Below are the code and all the weights of a small trained network. Each question names an input and a target symbol and asks about switching units off, where a switched-off unit gives its printed mean instead of its output.

import numpy as np


def w(rows, s, z=0):
    codes = np.array(rows[::2]) - 128.0
    scale = np.full(codes.shape[1], s)
    scale[-1] = z or s
    return codes * scale


def f(y):
    return y / 2 * (1 + np.tanh(0.7978845608 * (y + 0.044715 * y**3)))


def softmax(a):
    e = np.exp(a - a.max(-1, keepdims=True))
    return e / e.sum(-1, keepdims=True)


def log_softmax(a):
    a = a - a.max(-1, keepdims=True)
    return a - np.log(np.exp(a).sum(-1, keepdims=True))


def net(x, mask):
    ids = ['ζπστφψ'.index(c) for c in x.split()]
    T = len(ids)
    res = E[ids] + P[:T]
    q, k, v = (res @ M[0].T for M in (Q, K, V))
    z = softmax(np.where(np.tri(T) > 0, q @ k.T / 2**0.5, -1e9)) @ v
    res = res + np.where(mask[0], z, O[0][:, -1]) @ O[0][:, :-1]
    y = f(res @ A[0][:, :-1].T + A[0][:, -1])
    res = res + np.where(mask[1:9], y, B[0][:, -1]) @ B[0][:, :-1]
    return log_softmax(res[-1] @ U[:, :-1].T + U[:, -1])


Q, K, V, O, A, B = {}, {}, {}, {}, {}, {}
E = w([
[56,123,142,32,215],'ζ',
[100,131,187,154,255],'π',
[127,201,75,56,178],'σ',
[113,216,197,112,99],'τ',
[37,145,61,148,172],'φ',
[236,162,125,22,87],'ψ',
],0.0078)
P = w([
[158,103,159,159,222],'0',
[156,107,147,162,171],'1',
[150,126,139,144,156],'2',
[144,155,138,127,156],'3',
[137,167,150,91,160],'4',
[142,194,142,81,164],'5',
[132,224,131,93,147],'6',
[138,227,131,61,139],'7',
[156,218,158,2,146],'8',
[154,253,133,21,145],'9',
],0.0043)
Q[0] = w([
[104,196,102,41,252],'h1',
[86,179,187,104,144],'h1',
],0.031)
K[0] = w([
[218,250,85,59,44],'h1',
[201,91,183,84,102],'h1',
],0.021)
V[0] = w([
[252,225,205,141,96],'h1',
[55,139,243,146,100],'h1',
],0.017)
O[0] = w([
[247,168,151,91,97,254],'h1',
[95,145,251,111,61,76],'h1',
],0.012,0.0082)
A[0] = w([
[194,94,122,142,107,91],'n1',
[162,118,186,120,161,245],'n2',
[91,144,186,104,145,142],'n3',
[115,154,120,96,194,163],'n4',
[135,159,149,110,103,172],'n5',
[124,153,171,250,145,39],'n6',
[160,152,117,158,169,249],'n7',
[101,132,82,159,110,156],'n8',
],0.019,0.0014)
B[0] = w([
[84,88,126,212,154,228],'n1',
[154,178,115,139,111,227],'n2',
[124,53,193,131,125,187],'n3',
[113,112,85,67,145,245],'n4',
[115,158,149,96,140,205],'n5',
[152,104,63,122,2,139],'n6',
[189,121,125,111,151,240],'n7',
[71,221,122,142,123,140],'n8',
],0.022,0.013)
U = w([
[132,96,132,254,171,138],'ζ',
[134,173,81,89,179,195],'π',
[39,55,179,147,192,3],'σ',
[42,180,98,189,107,85],'τ',
[124,189,199,140,111,202],'φ',
[140,72,105,159,31,8],'ψ',
],0.0041,0.0018)

Each question gives the input, a string of symbols that net reads in full, and the target symbol t.
The units are the heads (2 rows each of Q, K, V and O) and the neurons (one row each of A and B). Each row of codes is followed by its name. A weight is (code - 128) times the scale printed after its matrix; where a second scale follows, it is the last column's (O, A, B and U).
mask holds one flag per unit, heads first, then neurons. A switched-off unit (its flag False) gives its mean, the last column of its rows in O or B, instead of its output. The means were averaged over made-up inputs and are rounded, as every weight is.
A unit's drop is (log p(t) with every unit on - log p(t) with that unit switched off) / (log p(t) with every unit on - log p(t) with every unit switched off).
The circuit of an input: a set's keep is (log p(t) with only the set's units on - log p(t) with every unit switched off) / (log p(t) with every unit on - log p(t) with every unit switched off). Starting from all 9 units, units are removed one at a time, each time the one whose removal leaves the highest keep (on an exact tie, the one counted first), for as long as the keep stays at least 0.8.
units of the circuit, in order: the units of the circuit, biggest drop first
unit that matters most: the unit with the biggest drop
k most important neurons: the k neurons with the biggest drops, biggest first
drop of u: that unit's drop, to one decimal
input ψ ζ σ, target ζ: unit that matters most : n1
input ζ ζ ζ φ π π π π, target ψ: units of the circuit, in order : (h1; n6; n1; n3)
input ζ ζ ζ σ ζ ζ ζ ζ ψ π, target ζ: units of the circuit, in order : (n1; h1)
input ψ σ ζ π, target ζ: 2 most important neurons : (n1; n5)
input ζ φ π, target ψ: units of the circuit, in order : (n6; h1)
input ζ π φ ζ φ, target τ: 3 most important neurons : (n8; n7; n6)
input ζ ζ ζ σ π ψ, target ζ: 2 most important neurons : (n1; n4)
input σ π τ, target φ: drop of h1 : 0.7
input ζ π ζ τ π, target φ: drop of h1 : 1.1
input τ π ζ ζ ζ ζ, target φ: drop of h1 : 1.2
input σ ζ ζ τ ζ φ, target φ: drop of h1 : 1.1
